Below are the code and all the weights of a small trained network. Each question names an input and a target symbol and asks about switching units off, where a switched-off unit gives its printed mean instead of its output.

import numpy as np


def w(rows, s, z=0):
    codes = np.array(rows[::2]) - 128.0
    scale = np.full(codes.shape[1], s)
    scale[-1] = z or s
    return codes * scale


def f(y):
    return y / 2 * (1 + np.tanh(0.7978845608 * (y + 0.044715 * y**3)))


def softmax(a):
    e = np.exp(a - a.max(-1, keepdims=True))
    return e / e.sum(-1, keepdims=True)


def log_softmax(a):
    a = a - a.max(-1, keepdims=True)
    return a - np.log(np.exp(a).sum(-1, keepdims=True))


def net(x, mask):
    ids = ['Σεθλμξτ'.index(c) for c in x.split()]
    T = len(ids)
    res = E[ids] + P[:T]
    u = 0
    for l in range(3):
        q, k, v = (res @ M[l].T for M in (Q, K, V))
        z = softmax(np.where(np.tri(T) > 0, q @ k.T / 2**0.5, -1e9)) @ v
        res = res + np.where(mask[u], z, O[l][:, -1]) @ O[l][:, :-1]
        u += 1
        y = f(res @ A[l][:, :-1].T + A[l][:, -1])
        res = res + np.where(mask[u : u + 8], y, B[l][:, -1]) @ B[l][:, :-1]
        u += 8
    return log_softmax(res[-1] @ U[:, :-1].T + U[:, -1])


Q, K, V, O, A, B = {}, {}, {}, {}, {}, {}
E = w([
[212,102,90,170,177,148,116,157,106,178,47],'Σ',
[111,106,95,178,216,144,249,94,147,211,186],'ε',
[201,90,76,239,178,77,157,142,111,56,64],'θ',
[184,165,247,65,28,100,54,115,181,212,101],'λ',
[83,163,230,155,21,16,187,79,178,88,149],'μ',
[9,113,51,24,160,243,139,187,84,44,138],'ξ',
[183,149,255,179,104,18,91,83,182,96,132],'τ',
],0.0062)
P = w([
[145,3,116,137,96,98,69,23,79,135,155],'0',
[147,92,176,117,111,120,104,94,125,123,142],'1',
[121,96,164,111,106,105,123,99,127,131,128],'2',
[121,110,144,120,130,122,118,109,126,118,123],'3',
[123,117,136,118,136,120,130,120,125,126,118],'4',
[129,128,131,125,137,127,137,126,126,127,115],'5',
[129,134,129,127,145,123,150,139,134,127,115],'6',
[123,145,128,128,144,135,158,147,137,130,110],'7',
[138,155,126,125,148,130,164,159,133,139,108],'8',
[134,164,126,127,146,137,174,164,143,141,101],'9',
[133,175,122,126,148,135,179,174,143,143,94],'10',
[137,187,119,127,147,134,185,177,147,146,89],'11',
[129,196,117,128,129,137,188,172,145,127,112],'12',
],0.0066)
Q[0] = w([
[62,80,3,63,254,245,171,220,23,67,116],'L0H0',
[213,170,252,215,8,5,68,24,232,198,140],'L0H0',
],0.0083)
K[0] = w([
[129,252,128,136,153,134,184,179,163,138,67],'L0H0',
[130,2,131,117,117,128,76,88,94,110,178],'L0H0',
],0.0075)
V[0] = w([
[254,114,154,176,147,108,65,117,145,208,46],'L0H0',
[152,131,166,232,138,38,194,95,168,74,141],'L0H0',
],0.0066)
O[0] = w([
[122,68,114,192,114,86,164,157,212,168,41,5],'L0H0',
[2,131,188,138,200,53,95,174,73,160,83,97],'L0H0',
],0.0067,0.0017)
A[0] = w([
[160,58,71,166,160,138,189,37,153,215,160,173],'L0N0',
[195,63,51,194,126,126,174,101,157,164,72,197],'L0N1',
[48,162,224,97,104,59,103,114,119,150,109,217],'L0N2',
[103,62,76,151,188,122,148,182,104,123,24,176],'L0N3',
[89,170,93,113,234,155,206,199,95,143,113,194],'L0N4',
[150,141,57,68,73,197,136,93,113,59,203,163],'L0N5',
[163,156,228,98,3,65,150,81,239,160,103,253],'L0N6',
[112,42,83,163,179,116,128,180,102,119,16,182],'L0N7',
],0.0057,0.0038)
B[0] = w([
[157,54,112,227,196,148,211,50,161,246,215,141],'L0N0',
[217,46,86,254,155,136,169,91,166,178,90,153],'L0N1',
[62,152,242,97,150,6,68,113,168,157,129,205],'L0N2',
[126,35,82,224,168,178,112,218,154,113,35,165],'L0N3',
[84,170,123,102,184,186,202,243,105,121,107,200],'L0N4',
[148,127,36,62,89,151,106,145,141,70,191,230],'L0N5',
[187,166,250,133,45,35,141,116,198,129,103,254],'L0N6',
[141,18,86,236,161,149,88,193,158,114,38,164],'L0N7',
],0.0045,0.0055)
Q[1] = w([
[121,132,63,156,187,154,141,130,73,175,142],'L1H0',
[70,147,255,120,79,29,116,100,203,185,103],'L1H0',
],0.0054)
K[1] = w([
[114,183,115,116,183,171,253,243,141,165,66],'L1H0',
[78,12,128,180,146,97,117,37,95,142,180],'L1H0',
],0.0041)
V[1] = w([
[133,76,2,120,222,223,217,140,74,131,197],'L1H0',
[88,204,167,49,47,114,225,76,122,189,227],'L1H0',
],0.004)
O[1] = w([
[148,109,121,155,158,106,161,105,33,130,52,3],'L1H0',
[164,255,168,186,158,228,133,86,174,110,120,85],'L1H0',
],0.0051,0.0012)
A[1] = w([
[65,85,133,50,80,97,101,161,133,113,176,154],'L1N0',
[155,165,161,145,131,132,143,94,192,142,205,255],'L1N1',
[139,134,84,68,85,156,122,114,98,85,245,155],'L1N2',
[212,164,161,146,61,108,162,37,142,122,93,189],'L1N3',
[135,78,109,149,168,128,197,123,122,183,107,178],'L1N4',
[105,121,85,64,104,160,98,124,93,86,253,127],'L1N5',
[68,202,175,94,172,114,106,131,104,123,147,225],'L1N6',
[46,155,165,98,141,102,97,153,149,146,180,211],'L1N7',
],0.0063,0.0025)
B[1] = w([
[171,36,147,54,139,23,82,164,164,94,123,219],'L1N0',
[146,176,155,163,79,166,165,108,177,167,198,252],'L1N1',
[165,107,34,68,101,60,99,119,140,74,169,255],'L1N2',
[153,164,217,178,66,166,136,148,99,72,120,250],'L1N3',
[116,86,143,173,168,122,175,133,125,196,126,192],'L1N4',
[173,91,52,68,107,57,97,100,119,59,139,243],'L1N5',
[210,108,253,186,230,178,158,48,52,164,154,219],'L1N6',
[236,81,183,139,187,125,134,89,167,145,162,230],'L1N7',
],0.0049,0.0054)
Q[2] = w([
[131,168,28,133,204,206,177,133,3,109,113],'L2H0',
[129,151,141,100,87,161,84,128,135,82,131],'L2H0',
],0.0058)
K[2] = w([
[5,208,132,99,148,205,181,252,79,92,104],'L2H0',
[184,72,117,75,86,117,31,135,99,55,102],'L2H0',
],0.0036)
V[2] = w([
[116,168,216,230,152,220,253,118,172,244,114],'L2H0',
[118,94,182,189,216,162,237,175,158,214,75],'L2H0',
],0.0032)
O[2] = w([
[192,108,8,62,25,115,149,4,133,71,163,1],'L2H0',
[222,45,36,72,115,95,162,48,78,65,145,54],'L2H0',
],0.0032,0.007)
A[2] = w([
[1,129,127,127,162,198,128,159,125,129,87,88],'L2N0',
[153,95,135,147,147,104,116,96,161,162,168,76],'L2N1',
[50,102,128,137,156,122,131,160,108,157,74,158],'L2N2',
[94,108,153,139,174,126,126,145,72,155,104,199],'L2N3',
[101,93,101,129,133,87,114,148,82,132,81,98],'L2N4',
[154,89,86,141,109,99,139,86,99,133,107,78],'L2N5',
[123,165,153,165,145,146,125,119,148,177,183,107],'L2N6',
[126,116,129,120,187,144,120,153,88,133,136,253],'L2N7',
],0.0083,0.0022)
B[2] = w([
[125,155,147,254,184,157,167,98,225,235,40,170],'L2N0',
[94,158,81,118,197,182,201,131,165,203,179,234],'L2N1',
[65,225,115,158,55,148,82,45,156,207,129,188],'L2N2',
[118,196,196,167,57,128,53,40,71,138,84,181],'L2N3',
[55,196,96,53,79,171,120,86,87,144,225,204],'L2N4',
[100,138,154,87,162,206,168,201,62,92,204,182],'L2N5',
[92,160,104,53,121,179,161,141,80,117,219,255],'L2N6',
[179,125,144,151,71,120,95,90,114,70,91,216],'L2N7',
],0.0045,0.0065)
U = w([
[113,152,71,163,33,146,112,65,212,129,95,227],'Σ',
[224,112,199,204,167,117,105,61,54,103,37,217],'ε',
[124,138,114,93,219,162,165,38,112,174,187,87],'θ',
[201,93,91,43,117,102,133,181,67,55,179,214],'λ',
[70,146,126,116,113,89,89,101,114,179,100,30],'μ',
[130,86,115,171,218,115,149,254,227,151,91,84],'ξ',
[35,150,158,160,76,179,115,167,68,136,173,8],'τ',
],0.0046,0.0017)

Each question gives the input, a string of symbols that net reads in full, and the target symbol t.
The units are the heads (2 rows each of Q, K, V and O) and the neurons (one row each of A and B). Each row of codes is followed by its name. A weight is (code - 128) times the scale printed after its matrix; where a second scale follows, it is the last column's (O, A, B and U).
mask holds one flag per unit, layer by layer, with each layer's heads first. A switched-off unit (its flag False) gives its mean, the last column of its rows in O or B, instead of its output. The means were averaged over made-up inputs and are rounded, as every weight is.
A unit's drop is (log p(t) with every unit on - log p(t) with that unit switched off) / (log p(t) with every unit on - log p(t) with every unit switched off).
top k neurons: the k neurons with the biggest drops, biggest first
k most important neurons of layer l: the k neurons of layer l with the biggest drops, biggest first
drop when u is switched off: that unit's drop, to one decimal
input θ Σ ξ Σ ε ξ ξ ξ λ, target μ: top neuron : L0N2
input θ ξ ε τ, target μ: 2 most important neurons of layer 0 : L0N2, L0N7
input Σ μ θ ξ μ, target λ: 2 most important neurons of layer 1 : L1N4, L1N0
input ξ ξ ξ ξ ξ Σ, target ε: 4 most important neurons of layer 0 : L0N6, L0N2, L0N5, L0N1
input μ μ μ τ ξ μ, target θ: top 4 neurons : L1N6, L0N2, L1N7, L2N1
input θ ξ μ ξ ξ ξ ξ ξ μ, target μ: 3 most important neurons of layer 0 : L0N7, L0N2, L0N3
input μ λ ξ ξ ξ ξ ξ μ τ μ λ τ, target θ: top 3 neurons : L0N2, L1N6, L1N7
input ε μ λ ε λ λ μ μ Σ ξ ξ τ, target ε: top 2 neurons : L0N0, L0N6
input ξ μ τ τ μ θ ξ ξ τ, target τ: 3 most important neurons of layer 1 : L1N5, L1N2, L1N3
input Σ μ ξ μ ξ ε λ, target λ: 2 most important neurons of layer 0 : L0N1, L0N0
input μ θ Σ ξ Σ λ λ, target θ: 3 most important neurons of layer 1 : L1N6, L1N7, L1N1
input μ Σ λ μ ξ τ, target θ: top 2 neurons : L0N2, L1N6
input ξ μ ξ λ ξ μ τ ξ Σ ξ τ, target τ: top 2 neurons : L1N5, L0N5
input τ ξ θ ξ μ τ ε λ ξ μ ξ Σ μ, target ξ: top 2 neurons : L1N0, L0N7
input μ ξ ξ Σ μ θ ξ λ, target θ: 3 most important neurons of layer 1 : L1N7, L1N6, L1N1
input ξ μ λ τ τ λ, target τ: 3 most important neurons of layer 1 : L1N5, L1N2, L1N3
input μ ξ μ μ Σ ξ Σ ξ λ Σ ξ Σ ξ, target Σ: most important neuron of layer 0 : L0N6
input ε τ ξ ξ μ τ λ ξ μ λ, target ε: top 2 neurons : L0N0, L0N6
input ξ λ Σ ξ, target ξ: top 2 neurons : L2N0, L1N6
input θ ξ μ Σ μ μ τ μ ξ, target ε: most important neuron of layer 0 : L0N4
input Σ ε ε ε λ ξ ξ τ, target λ: top 3 neurons : L0N1, L0N0, L1N4
input ξ λ ξ ξ ξ λ ξ, target ξ: top 2 neurons : L2N0, L0N5
input λ ξ ε Σ τ ξ ξ ξ ξ λ μ, target Σ: top 2 neurons : L0N6, L1N1
input λ ε ε τ λ λ, target Σ: 2 most important neurons of layer 0 : L0N6, L0N4
input θ ξ ξ τ λ μ ε λ ξ ξ ξ ξ λ, target μ: 2 most important neurons of layer 1 : L1N0, L1N1
input ξ Σ ξ λ ξ ε ξ ξ ξ ξ Σ, target ε: drop when L1N1 is switched off : 0.1
